Look-ups in named tables: a row name and a column name give one cell, copied from the table.

mufe:
	nav	susus	karu	lin	sapizoz	ves	mumone
por	49	45	38	30	52	68	43
dib	46	46	35	34	41	30	60
rotodit	50	63	64	56	50	32	52
suto	46	46	43	64	61	37	56
zevuvo	53	53	42	23	36	57	43
fidozip	48	50	39	40	52	58	49
vibifa	50	46	61	47	45	62	39
mifu	53	63	66	37	49	67	43
lebinot	51	63	69	79	54	40	47

What is the karu of dib in mufe?
35
What is the lin of vibifa in mufe?
47
What is the susus of zevuvo in mufe?
53
What is the nav of dib in mufe?
46
What is the lin of rotodit in mufe?
56
What is the mumone of fidozip in mufe?
49
What is the lin of suto in mufe?
64
What is the mumone of suto in mufe?
56
What is the lin of lebinot in mufe?
79
What is the lin of por in mufe?
30
What is the lin of fidozip in mufe?
40
What is the nav of mifu in mufe?
53
What is the ves of suto in mufe?
37

tori
|  | beb | bevizab | namar | tasib | vusen | lop |
|---|---|---|---|---|---|---|
| zuz | 6.70 | 6.11 | 4.31 | 5.98 | 4.92 | 4.61 |
| kur | 6.10 | 2.25 | 4.90 | 1.22 | 3.67 | 5.37 |
| vek | 5.74 | 1.34 | 3.34 | 4.21 | 3.87 | 4.51 |
| gom | 2.65 | 5.67 | 5.52 | 4.02 | 3.87 | 4.45 |
| kab | 2.02 | 2.38 | 4.74 | 2.32 | 3.91 | 5.52 |
| rad | 4.43 | 6.19 | 4.16 | 6.84 | 3.20 | 4.89 |
| tebeb | 4.15 | 5.15 | 6.24 | 5.08 | 5.27 | 7.55 |
| debazu | 4.02 | 5.52 | 5.47 | 3.97 | 4.87 | 2.89 |
| pumuma | 5.99 | 2.78 | 5.63 | 0.22 | 3.82 | 3.41 |
| mif | 4.62 | 4.92 | 3.99 | 4.72 | 3.69 | 4.24 |
| dunili | 3.84 | 3.45 | 3.78 | 2.61 | 4.86 | 6.95 |
| nutibi | 4.18 | 3.07 | 3.43 | 2.13 | 4.26 | 3.87 |
| gizap | 5.27 | 2.88 | 3.93 | 4.44 | 3.35 | 4.99 |
| zam | 4.29 | 4.45 | 3.40 | 5.02 | 3.81 | 4.34 |

kab, tasib => 2.32
nutibi, namar => 3.43
dunili, tasib => 2.61
gizap, tasib => 4.44
vek, vusen => 3.87
tebeb, bevizab => 5.15
kur, bevizab => 2.25
tebeb, tasib => 5.08
rad, tasib => 6.84
kur, lop => 5.37
kab, namar => 4.74
vek, lop => 4.51
gizap, bevizab => 2.88
rad, lop => 4.89
vek, tasib => 4.21
Row with the largest namar: tebeb

nakur =
columns: tof, medol, sasubem, nedar, kez, semalo, latuzar, saro, fiv, vivi
gikefu: [18685, 69243, 50939, 54364, 54818, 42420, 42091, 74945, 51950, 20518]
pum: [74402, 48079, 40295, 30278, 47879, 60511, 64692, 38966, 49326, 85950]
nuguno: [40241, 59133, 36684, 69561, 19238, 42064, 28798, 77935, 57555, 38610]
nebope: [65238, 29505, 68789, 45831, 80863, 64400, 80892, 57154, 71490, 83478]
bab: [64705, 30313, 75947, 51763, 87547, 65642, 82378, 57272, 73005, 79344]
pumurit: [32969, 76028, 54908, 47581, 63492, 49403, 49473, 54089, 42494, 27876]
nevin: [65927, 34085, 83483, 60103, 92595, 67088, 82022, 55177, 72868, 73064]
nevefi: [64716, 30192, 74941, 50862, 86586, 65465, 82271, 57435, 72891, 79987]
ges: [44094, 59280, 37270, 70933, 18781, 43259, 29168, 75328, 57317, 40612]
sogu: [64947, 31602, 79482, 55150, 90265, 66306, 82615, 56712, 73255, 76692]
ledus: [73783, 57604, 39346, 30963, 45978, 60026, 60599, 33138, 42257, 78336]
gab: [64740, 30057, 74540, 50440, 86232, 65366, 82189, 57409, 72843, 80074]

sogu, sasubem => 79482
nuguno, nedar => 69561
nevefi, medol => 30192
bab, latuzar => 82378
gikefu, tof => 18685
ledus, fiv => 42257
sogu, latuzar => 82615
nebope, latuzar => 80892
nebope, semalo => 64400

futipot =
,tezino,bom,nikupog
vup,73718,6272,-66724
fafe,-1161,8333,-19037
subes,21116,47658,2527
ref,-9673,29346,-35482
pib,24925,32580,-30055

vup, bom -> 6272
fafe, tezino -> -1161
fafe, nikupog -> -19037
subes, tezino -> 21116
fafe, bom -> 8333
pib, bom -> 32580
ref, bom -> 29346
vup, tezino -> 73718
vup, nikupog -> -66724
pib, nikupog -> -30055
ref, tezino -> -9673
subes, nikupog -> 2527
pib, tezino -> 24925
subes, bom -> 47658
ref, nikupog -> -35482

Table megavo
,milagin,konoba,badok,dem
tov,0.2,0.3,0.4,0.2
vuv,0.2,-0.6,0.6,0.3
vum,0.4,0.3,0.5,-0.2

vuv, badok -> 0.6
vum, konoba -> 0.3
vuv, dem -> 0.3
tov, dem -> 0.2
tov, badok -> 0.4
vum, milagin -> 0.4
vuv, milagin -> 0.2
vum, dem -> -0.2
vuv, konoba -> -0.6
tov, konoba -> 0.3
tov, milagin -> 0.2

setu:
|  | sakob | vevok | zus | fedub | pepo | leseka | veror | zud | ligu | kire |
|---|---|---|---|---|---|---|---|---|---|---|
| dakevun | 113 | 126 | 158 | 143 | 28 | 131 | 66 | 234 | 122 | 130 |
| sut | 118 | 130 | 165 | 148 | 18 | 135 | 61 | 243 | 126 | 135 |
| dofubuz | 108 | 123 | 142 | 126 | 64 | 115 | 90 | 177 | 126 | 121 |
| monenik | 75 | 40 | 114 | 47 | 171 | 72 | 173 | 26 | 91 | 35 |
| kilet | 104 | 127 | 148 | 138 | 59 | 128 | 71 | 195 | 118 | 128 |
| bafefi | 75 | 49 | 109 | 75 | 154 | 72 | 157 | 58 | 94 | 44 |

What is the ligu of kilet in setu?
118
What is the zus of monenik in setu?
114
What is the leseka of dakevun in setu?
131
What is the zud of sut in setu?
243
What is the kire of bafefi in setu?
44
What is the sakob of bafefi in setu?
75
What is the zud of bafefi in setu?
58
What is the veror of dakevun in setu?
66
What is the leseka of monenik in setu?
72
What is the pepo of dakevun in setu?
28
What is the sakob of dofubuz in setu?
108
What is the zus of sut in setu?
165

kurig
columns: tob, vete, muvasa, filelif, bor, vune, buneba, lasaka
kuvi: [33793, 43539, 40903, 86405, 48902, 50426, 57938, 35285]
sok: [26809, 60158, 41075, 45786, 61005, 26610, 70300, 25288]
keb: [40006, 34519, 52161, 62018, 53364, 34797, 80317, 27985]
menane: [28091, 44956, 41617, 49170, 53490, 56508, 27892, 81967]
lofore: [45258, 29828, 54032, 52854, 79016, 62237, 39847, 27173]
manod: [29893, 20166, 58119, 42377, 20879, 67974, 49929, 38627]
zon: [27261, 38927, 25657, 50048, 47773, 24189, 76333, 46908]
fus: [32385, 61853, 67856, 42726, 54654, 67383, 41613, 20470]
leb: [38541, 51609, 28499, 28244, 67327, 76141, 51216, 38803]
tefen: [35435, 40206, 40160, 16243, 61313, 30282, 58860, 20724]
garibo: [58111, 46017, 22963, 29725, 75206, 37372, 55365, 30347]
sifad: [45935, 58655, 47087, 27870, 61385, 47402, 82495, 43657]
buro: [43587, 19975, 51317, 72076, 23068, 30198, 40411, 36700]
bev: [36010, 37265, 54959, 31742, 65729, 31349, 54906, 11946]

What is the tob of menane in kurig? 28091
What is the muvasa of menane in kurig? 41617
What is the tob of kuvi in kurig? 33793
What is the vune of garibo in kurig? 37372
What is the lasaka of manod in kurig? 38627
What is the vete of fus in kurig? 61853
What is the vete of garibo in kurig? 46017
What is the vete of lofore in kurig? 29828
What is the vete of sifad in kurig? 58655
What is the vete of sok in kurig? 60158
What is the muvasa of tefen in kurig? 40160
What is the muvasa of keb in kurig? 52161

